Below are the code and all the weights of a small trained network. Each question names an input and a target symbol and asks about switching units off, where a switched-off unit gives its printed mean instead of its output.

import numpy as np


def w(rows, s, z=0):
    codes = np.array(rows[::2]) - 128.0
    scale = np.full(codes.shape[1], s)
    scale[-1] = z or s
    return codes * scale


def f(y):
    return y / 2 * (1 + np.tanh(0.7978845608 * (y + 0.044715 * y**3)))


def softmax(a):
    e = np.exp(a - a.max(-1, keepdims=True))
    return e / e.sum(-1, keepdims=True)


def log_softmax(a):
    a = a - a.max(-1, keepdims=True)
    return a - np.log(np.exp(a).sum(-1, keepdims=True))


def net(x, mask):
    ids = ['Λαεθξτψ'.index(c) for c in x.split()]
    T = len(ids)
    res = E[ids] + P[:T]
    u = 0
    for l in range(2):
        r = res
        for j in range(3):
            rows = slice(4 * j, 4 * j + 4)
            q, k, v = (r @ M[l][rows].T for M in (Q, K, V))
            z = softmax(np.where(np.tri(T) > 0, q @ k.T / 4**0.5, -1e9)) @ v
            o = O[l][rows]
            res = res + np.where(mask[u + j], z, o[:, -1]) @ o[:, :-1]
        u += 3
        y = f(res @ A[l][:, :-1].T + A[l][:, -1])
        res = res + np.where(mask[u : u + 12], y, B[l][:, -1]) @ B[l][:, :-1]
        u += 12
    return log_softmax(res[-1] @ U[:, :-1].T + U[:, -1])


Q, K, V, O, A, B = {}, {}, {}, {}, {}, {}
E = w([
[39,96,179,40,122],'Λ',
[167,111,140,25,235],'α',
[140,51,98,205,67],'ε',
[18,183,10,131,62],'θ',
[194,119,190,229,196],'ξ',
[117,242,93,130,199],'τ',
[111,50,132,131,93],'ψ',
],0.013)
P = w([
[249,176,114,139,133],'0',
[169,140,162,136,110],'1',
[116,119,183,136,98],'2',
[96,107,186,131,107],'3',
[90,106,180,123,126],'4',
[88,102,169,124,137],'5',
[97,104,151,117,163],'6',
[71,92,154,137,143],'7',
[82,102,141,115,178],'8',
[94,114,120,99,211],'9',
[67,86,113,158,160],'10',
[60,91,112,137,177],'11',
],0.011)
Q[0] = w([
[115,95,126,88,99],'0.h1',
[159,150,147,146,122],'0.h1',
[141,121,150,139,153],'0.h1',
[163,160,116,125,80],'0.h1',
[117,71,254,189,215],'0.h2',
[195,194,146,173,124],'0.h2',
[157,110,142,122,106],'0.h2',
[143,180,151,141,73],'0.h2',
[117,92,137,103,159],'0.h3',
[167,175,143,103,158],'0.h3',
[147,55,113,74,123],'0.h3',
[201,127,108,175,145],'0.h3',
],0.013)
K[0] = w([
[117,100,113,101,126],'0.h1',
[159,126,148,129,117],'0.h1',
[151,95,152,139,153],'0.h1',
[163,153,108,113,80],'0.h1',
[72,96,169,241,246],'0.h2',
[185,208,212,136,95],'0.h2',
[156,59,136,159,147],'0.h2',
[140,156,192,120,68],'0.h2',
[98,107,147,115,162],'0.h3',
[148,190,184,92,137],'0.h3',
[142,37,106,96,155],'0.h3',
[179,153,171,184,127],'0.h3',
],0.013)
V[0] = w([
[148,156,181,83,108],'0.h1',
[99,90,2,79,106],'0.h1',
[208,155,142,72,25],'0.h1',
[90,111,91,98,148],'0.h1',
[140,245,127,134,133],'0.h2',
[105,153,182,149,131],'0.h2',
[119,82,150,205,109],'0.h2',
[106,175,175,128,142],'0.h2',
[155,66,59,84,102],'0.h3',
[82,176,144,144,131],'0.h3',
[96,152,117,126,125],'0.h3',
[158,136,189,158,152],'0.h3',
],0.0064)
O[0] = w([
[127,115,102,179,82,156],'0.h1',
[250,90,104,135,216,4],'0.h1',
[185,113,229,131,116,42],'0.h1',
[176,101,59,173,154,117],'0.h1',
[61,34,254,120,99,182],'0.h2',
[190,89,91,126,169,173],'0.h2',
[214,177,78,80,232,115],'0.h2',
[159,44,123,135,138,188],'0.h2',
[111,189,131,166,115,50],'0.h3',
[182,105,143,118,166,161],'0.h3',
[177,123,144,122,165,135],'0.h3',
[76,92,102,111,84,173],'0.h3',
],0.0054,0.0029)
A[0] = w([
[89,253,88,97,75,36],'0.n1',
[138,188,92,14,42,84],'0.n2',
[198,159,110,160,127,170],'0.n3',
[134,116,121,120,155,152],'0.n4',
[229,19,108,88,161,90],'0.n5',
[176,20,53,111,73,253],'0.n6',
[152,191,207,211,220,38],'0.n7',
[75,141,173,118,94,74],'0.n8',
[63,54,105,186,212,170],'0.n9',
[119,129,135,141,124,2],'0.n10',
[203,95,115,84,2,91],'0.n11',
[98,89,136,198,173,99],'0.n12',
],0.0083,0.002)
B[0] = w([
[148,254,144,229,63,134],'0.n1',
[121,71,92,176,121,121],'0.n2',
[91,82,154,158,129,118],'0.n3',
[111,133,118,143,130,145],'0.n4',
[85,247,183,134,55,145],'0.n5',
[29,149,242,76,84,151],'0.n6',
[107,198,148,241,46,176],'0.n7',
[181,87,74,151,169,145],'0.n8',
[74,100,129,73,162,255],'0.n9',
[172,147,99,124,131,112],'0.n10',
[78,49,168,93,127,124],'0.n11',
[129,172,115,112,174,168],'0.n12',
],0.012,0.0056)
Q[1] = w([
[198,71,129,205,151],'1.h1',
[73,42,177,74,148],'1.h1',
[92,118,90,164,107],'1.h1',
[111,118,234,97,183],'1.h1',
[155,148,140,12,155],'1.h2',
[95,68,73,120,155],'1.h2',
[57,174,180,106,164],'1.h2',
[171,133,58,239,104],'1.h2',
[179,79,113,129,150],'1.h3',
[158,103,186,135,191],'1.h3',
[135,90,184,123,102],'1.h3',
[109,102,145,190,151],'1.h3',
],0.011)
K[1] = w([
[223,111,213,136,127],'1.h1',
[55,162,161,129,241],'1.h1',
[139,148,106,97,128],'1.h1',
[101,133,145,168,177],'1.h1',
[27,115,127,157,168],'1.h2',
[114,199,104,84,88],'1.h2',
[120,145,111,99,187],'1.h2',
[247,129,190,118,94],'1.h2',
[127,85,146,124,94],'1.h3',
[69,109,124,178,206],'1.h3',
[112,110,160,139,209],'1.h3',
[134,78,100,170,161],'1.h3',
],0.013)
V[1] = w([
[101,48,198,161,128],'1.h1',
[150,129,171,192,185],'1.h1',
[117,93,147,170,131],'1.h1',
[102,82,92,235,100],'1.h1',
[164,173,201,133,166],'1.h2',
[236,122,122,106,178],'1.h2',
[100,170,137,194,133],'1.h2',
[153,145,2,72,74],'1.h2',
[217,121,98,117,113],'1.h3',
[199,130,142,88,151],'1.h3',
[45,138,148,128,169],'1.h3',
[137,121,78,127,153],'1.h3',
],0.011)
O[1] = w([
[179,209,77,12,100,171],'1.h1',
[89,109,138,59,153,142],'1.h1',
[133,171,109,82,147,138],'1.h1',
[72,197,124,124,248,105],'1.h1',
[75,75,115,204,158,149],'1.h2',
[7,135,147,178,56,2],'1.h2',
[176,97,200,199,204,135],'1.h2',
[186,161,206,3,74,4],'1.h2',
[62,173,178,135,132,9],'1.h3',
[94,112,184,210,150,57],'1.h3',
[164,82,90,155,88,230],'1.h3',
[74,161,147,135,63,74],'1.h3',
],0.0072,0.0074)
A[1] = w([
[82,66,172,98,136,53],'1.n1',
[158,125,102,124,149,38],'1.n2',
[145,234,133,220,99,239],'1.n3',
[107,52,154,130,108,118],'1.n4',
[161,252,145,243,66,67],'1.n5',
[95,110,166,68,150,115],'1.n6',
[187,138,216,105,149,125],'1.n7',
[143,143,132,123,107,207],'1.n8',
[169,94,131,161,157,90],'1.n9',
[161,166,103,134,143,1],'1.n10',
[119,141,140,119,126,63],'1.n11',
[112,100,162,109,28,157],'1.n12',
],0.016,0.0038)
B[1] = w([
[167,130,253,135,173,177],'1.n1',
[84,106,128,190,144,193],'1.n2',
[240,124,188,51,48,255],'1.n3',
[134,101,192,200,158,172],'1.n4',
[14,172,108,243,225,216],'1.n5',
[121,211,144,109,86,202],'1.n6',
[103,155,111,224,157,136],'1.n7',
[146,122,82,121,103,128],'1.n8',
[106,145,79,96,81,208],'1.n9',
[90,96,136,131,104,155],'1.n10',
[114,143,133,134,89,110],'1.n11',
[61,92,59,188,47,161],'1.n12',
],0.017,0.0084)
U = w([
[120,187,120,138,110,91],'Λ',
[255,129,92,86,94,254],'α',
[59,112,94,78,182,245],'ε',
[53,159,125,72,66,39],'θ',
[40,173,144,37,114,87],'ξ',
[93,109,177,79,138,109],'τ',
[95,94,143,125,97,34],'ψ',
],0.0075,0.003)

Each question gives the input, a string of symbols that net reads in full, and the target symbol t.
The units are the heads (4 rows each of Q, K, V and O) and the neurons (one row each of A and B). Each row of codes is followed by its name. A weight is (code - 128) times the scale printed after its matrix; where a second scale follows, it is the last column's (O, A, B and U).
mask holds one flag per unit, layer by layer, with each layer's heads first. A switched-off unit (its flag False) gives its mean, the last column of its rows in O or B, instead of its output. The means were averaged over made-up inputs and are rounded, as every weight is.
A unit's drop is (log p(t) with every unit on - log p(t) with that unit switched off) / (log p(t) with every unit on - log p(t) with every unit switched off).
The circuit of an input: a set's keep is (log p(t) with only the set's units on - log p(t) with every unit switched off) / (log p(t) with every unit on - log p(t) with every unit switched off). Starting from the 12 units with the biggest drops (on a tie, the unit counted first), units are removed one at a time, each time the one whose removal leaves the highest keep (on an exact tie, the one counted first), for as long as the keep stays at least 0.8.
units of the circuit, in order: the units of the circuit, biggest drop first
most important unit: the unit with the biggest drop
k most important neurons: the k neurons with the biggest drops, biggest first
top k neurons in layer l: the k neurons of layer l with the biggest drops, biggest first
heads that matter: for each layer, one digit per head in row order, 1 if its drop is at least 0.15 and else 0, layers parted by /
input ε τ α ξ θ ψ α ψ τ Λ α, target θ: 3 most important neurons => [1.n12 0.n7 0.n5]
input α Λ ψ Λ ξ Λ θ τ τ, target α: 4 most important neurons => [0.n7 0.n1 1.n5 1.n3]
input τ Λ ξ ε ξ, target α: units of the circuit, in order => [0.n7 1.n3]
input θ θ ε ξ ξ ξ ξ ξ ε, target ξ: most important unit => 0.n6
input θ ξ ξ α Λ ξ θ τ α, target τ: units of the circuit, in order => [1.h1 0.n1 1.n1]
input α τ ξ ξ ξ, target ε: units of the circuit, in order => [1.h1 1.n3]
input ε ξ τ Λ ψ, target θ: units of the circuit, in order => [0.n6 1.n12]
input τ ε τ θ τ Λ τ Λ ψ, target θ: heads that matter => 100 / 110
input θ τ Λ θ ψ, target Λ: units of the circuit, in order => [1.n7 1.h2]
input τ ψ τ ε α Λ α α Λ ψ Λ, target α: heads that matter => 000 / 110
input ξ ψ Λ ε ε ψ τ α Λ θ ψ Λ, target α: 2 most important neurons => [1.n5 0.n9]
input Λ ξ τ θ ε ε τ Λ τ ξ τ, target ε: units of the circuit, in order => [1.n3 1.n6]
input α Λ τ ε Λ α Λ τ α ξ Λ, target ξ: units of the circuit, in order => [0.n9 1.n6 0.n7]
input Λ ψ Λ Λ τ Λ θ τ Λ ξ, target Λ: units of the circuit, in order => [1.n5 0.n7 1.n3]
input ψ τ α α α ψ α, target α: most important unit => 0.n6
input α ψ ξ ε α α ε τ, target Λ: units of the circuit, in order => [1.n5 0.n1 1.n3 0.n7]
input τ Λ ψ α ξ τ ψ ξ α, target ξ: heads that matter => 000 / 010
input ξ τ ε τ, target α: 4 most important neurons => [0.n9 0.n1 1.n5 0.n6]
input ε ε τ θ ψ ε τ τ Λ θ ε, target Λ: top 3 neurons in layer 1 => [1.n7 1.n3 1.n6]
input θ Λ ξ τ θ τ ε τ θ, target ε: most important neuron => [0.n7]
input ψ ψ ξ Λ ε, target θ: units of the circuit, in order => [0.n6 1.n12]
input τ ξ ε, target ξ: 2 most important neurons => [0.n7 0.n6]
input ε α τ θ Λ ψ α α α, target ψ: top 2 neurons in layer 1 => [1.n12 1.n4]
input Λ ξ θ α ε τ τ α τ θ Λ, target Λ: heads that matter => 000 / 010
input τ τ τ ψ ψ α, target α: 2 most important neurons => [1.n5 0.n6]
input Λ ε τ Λ θ τ ξ τ ξ α τ ε, target τ: 3 most important neurons => [0.n6 0.n12 1.n1]
input α θ τ α τ θ ψ, target Λ: top 2 neurons in layer 1 => [1.n7 1.n6]
input α θ θ τ θ ξ ψ ξ α ψ, target ψ: 4 most important neurons => [1.n12 0.n5 1.n3 1.n4]
input τ ξ θ α α, target ψ: heads that matter => 101 / 110
